Here is a tiny trained network, its code and every weight. The questions are about switching its units off for an input and a target symbol, where a switched-off unit gives its printed mean instead of its output.

import numpy as np


def w(rows, s, z=0):
    codes = np.array(rows[::2]) - 128.0
    scale = np.full(codes.shape[1], s)
    scale[-1] = z or s
    return codes * scale


def f(y):
    return np.maximum(y, 0)


def softmax(a):
    e = np.exp(a - a.max(-1, keepdims=True))
    return e / e.sum(-1, keepdims=True)


def log_softmax(a):
    a = a - a.max(-1, keepdims=True)
    return a - np.log(np.exp(a).sum(-1, keepdims=True))


def net(x, mask):
    ids = ['εζηθπω'.index(c) for c in x.split()]
    T = len(ids)
    res = E[ids] + P[:T]
    u = 0
    for l in range(2):
        r = res
        for j in range(2):
            rows = slice(2 * j, 2 * j + 2)
            q, k, v = (r @ M[l][rows].T for M in (Q, K, V))
            z = softmax(np.where(np.tri(T) > 0, q @ k.T / 2**0.5, -1e9)) @ v
            o = O[l][rows]
            res = res + np.where(mask[u + j], z, o[:, -1]) @ o[:, :-1]
        u += 2
        y = f(res @ A[l][:, :-1].T + A[l][:, -1])
        res = res + np.where(mask[u : u + 12], y, B[l][:, -1]) @ B[l][:, :-1]
        u += 12
    return log_softmax(res[-1] @ U[:, :-1].T + U[:, -1])


Q, K, V, O, A, B = {}, {}, {}, {}, {}, {}
E = w([
[254,160,75],'ε',
[147,173,174],'ζ',
[117,129,182],'η',
[61,75,91],'θ',
[96,170,152],'π',
[158,79,60],'ω',
],0.0062)
P = w([
[224,10,127],'0',
[56,238,59],'1',
[27,211,74],'2',
[57,187,90],'3',
[36,196,90],'4',
[39,191,85],'5',
[37,190,96],'6',
[38,191,73],'7',
[39,200,71],'8',
[17,194,78],'9',
[15,206,83],'10',
[2,191,89],'11',
[24,192,93],'12',
],0.0019)
Q[0] = w([
[147,107,125],'0.h0',
[92,159,127],'0.h0',
[70,145,70],'0.h1',
[1,26,135],'0.h1',
],0.016)
K[0] = w([
[131,97,134],'0.h0',
[114,168,124],'0.h0',
[73,167,206],'0.h1',
[120,251,186],'0.h1',
],0.022)
V[0] = w([
[149,78,152],'0.h0',
[136,102,139],'0.h0',
[137,150,98],'0.h1',
[144,143,1],'0.h1',
],0.0045)
O[0] = w([
[157,88,112,104],'0.h0',
[146,110,121,116],'0.h0',
[110,159,114,161],'0.h1',
[116,252,58,255],'0.h1',
],0.0035,0.00087)
A[0] = w([
[125,163,119,187],'0.n0',
[104,181,83,181],'0.n1',
[91,145,133,94],'0.n2',
[82,146,140,72],'0.n3',
[163,100,181,121],'0.n4',
[20,198,209,164],'0.n5',
[225,120,21,140],'0.n6',
[89,140,154,78],'0.n7',
[144,88,105,110],'0.n8',
[145,126,136,103],'0.n9',
[174,101,203,98],'0.n10',
[94,1,68,252],'0.n11',
],0.0086,0.0018)
B[0] = w([
[118,152,143,187],'0.n0',
[91,138,161,218],'0.n1',
[146,108,131,138],'0.n2',
[154,109,123,136],'0.n3',
[154,86,123,130],'0.n4',
[146,252,149,212],'0.n5',
[138,177,31,253],'0.n6',
[153,118,121,135],'0.n7',
[139,111,99,147],'0.n8',
[131,124,113,129],'0.n9',
[162,78,126,131],'0.n10',
[28,54,137,240],'0.n11',
],0.021,0.0028)
Q[1] = w([
[76,90,141],'1.h0',
[148,231,229],'1.h0',
[97,68,250],'1.h1',
[85,220,184],'1.h1',
],0.018)
K[1] = w([
[80,104,120],'1.h0',
[214,33,147],'1.h0',
[241,71,6],'1.h1',
[183,58,193],'1.h1',
],0.018)
V[1] = w([
[1,188,19],'1.h0',
[23,45,184],'1.h0',
[71,168,155],'1.h1',
[180,70,92],'1.h1',
],0.0098)
O[1] = w([
[7,183,14,249],'1.h0',
[2,167,189,109],'1.h0',
[117,130,62,176],'1.h1',
[128,126,216,71],'1.h1',
],0.0086,0.013)
A[1] = w([
[126,136,210,96],'1.n0',
[55,111,239,121],'1.n1',
[156,161,176,253],'1.n2',
[130,25,94,121],'1.n3',
[124,168,121,113],'1.n4',
[103,156,136,155],'1.n5',
[174,202,113,148],'1.n6',
[115,123,126,138],'1.n7',
[115,124,211,110],'1.n8',
[123,217,162,162],'1.n9',
[117,126,175,238],'1.n10',
[254,157,183,51],'1.n11',
],0.0094,0.0063)
B[1] = w([
[160,202,137,163],'1.n0',
[156,138,233,212],'1.n1',
[175,30,83,181],'1.n2',
[55,142,123,202],'1.n3',
[157,123,133,229],'1.n4',
[131,100,112,240],'1.n5',
[187,141,114,255],'1.n6',
[116,129,125,175],'1.n7',
[166,192,107,165],'1.n8',
[65,89,127,253],'1.n9',
[156,57,141,177],'1.n10',
[39,252,156,166],'1.n11',
],0.026,0.0072)
U = w([
[196,149,78,134],'ε',
[115,245,152,1],'ζ',
[168,95,146,233],'η',
[94,99,169,55],'θ',
[162,2,104,110],'π',
[51,163,87,200],'ω',
],0.0042,0.0025)

Each question gives the input, a string of symbols that net reads in full, and the target symbol t.
The units are the heads (2 rows each of Q, K, V and O) and the neurons (one row each of A and B). Each row of codes is followed by its name. A weight is (code - 128) times the scale printed after its matrix; where a second scale follows, it is the last column's (O, A, B and U).
mask holds one flag per unit, layer by layer, with each layer's heads first. A switched-off unit (its flag False) gives its mean, the last column of its rows in O or B, instead of its output. The means were averaged over made-up inputs and are rounded, as every weight is.
A unit's drop is (log p(t) with every unit on - log p(t) with that unit switched off) / (log p(t) with every unit on - log p(t) with every unit switched off).
most important unit: the unit with the biggest drop
k most important neurons of layer l: the k neurons of layer l with the biggest drops, biggest first
which heads matter: for each layer, one digit per head in row order, 1 if its drop is at least 0.15 and else 0, layers parted by /
drop of u: that unit's drop, to one decimal
input ε ω ω ω ζ, target ε: which heads matter : 00 / 10
input θ ζ ω η, target θ: most important unit : 1.h0
input π ζ ε ζ, target π: which heads matter : 00 / 10
input π θ ω ε ω ω ε η ω ω η, target π: which heads matter : 01 / 10
input ω ε ω ω η θ, target θ: which heads matter : 00 / 11
input η ω ε ω ζ ζ ε π ζ ε ω ζ, target η: 4 most important neurons of layer 1 : [1.n2, 1.n10, 1.n1, 1.n0]
input ζ ω ω π ω ζ ζ ω ε η θ ζ, target ζ: 4 most important neurons of layer 0 : [0.n11, 0.n6, 0.n10, 0.n5]
input ζ η ω ω η, target ζ: 4 most important neurons of layer 0 : [0.n11, 0.n6, 0.n10, 0.n5]
input ω ζ ω ω ε, target ε: 2 most important neurons of layer 0 : [0.n11, 0.n6]
input θ η η ω ω ω ω ζ ε ε π, target θ: 2 most important neurons of layer 0 : [0.n6, 0.n5]
input η ε η ω ε ω η ω ζ ω ε π, target η: 4 most important neurons of layer 1 : [1.n2, 1.n10, 1.n1, 1.n0]
input π ζ ζ π, target π: 3 most important neurons of layer 0 : [0.n6, 0.n11, 0.n5]
input ε ε ε ζ ω η ε ω η, target ε: 3 most important neurons of layer 0 : [0.n11, 0.n5, 0.n6]
input θ ζ π, target θ: most important unit : 1.h0
input ε ε ζ ζ ω ω π, target ε: 3 most important neurons of layer 0 : [0.n11, 0.n5, 0.n6]
input θ η ω ε π ζ, target θ: drop of 0.n0 : 0.0
input η ζ ω ω η, target η: drop of 0.n6 : 0.6
input ζ ω π ω ω ζ π, target ζ: drop of 0.n11 : 2.0
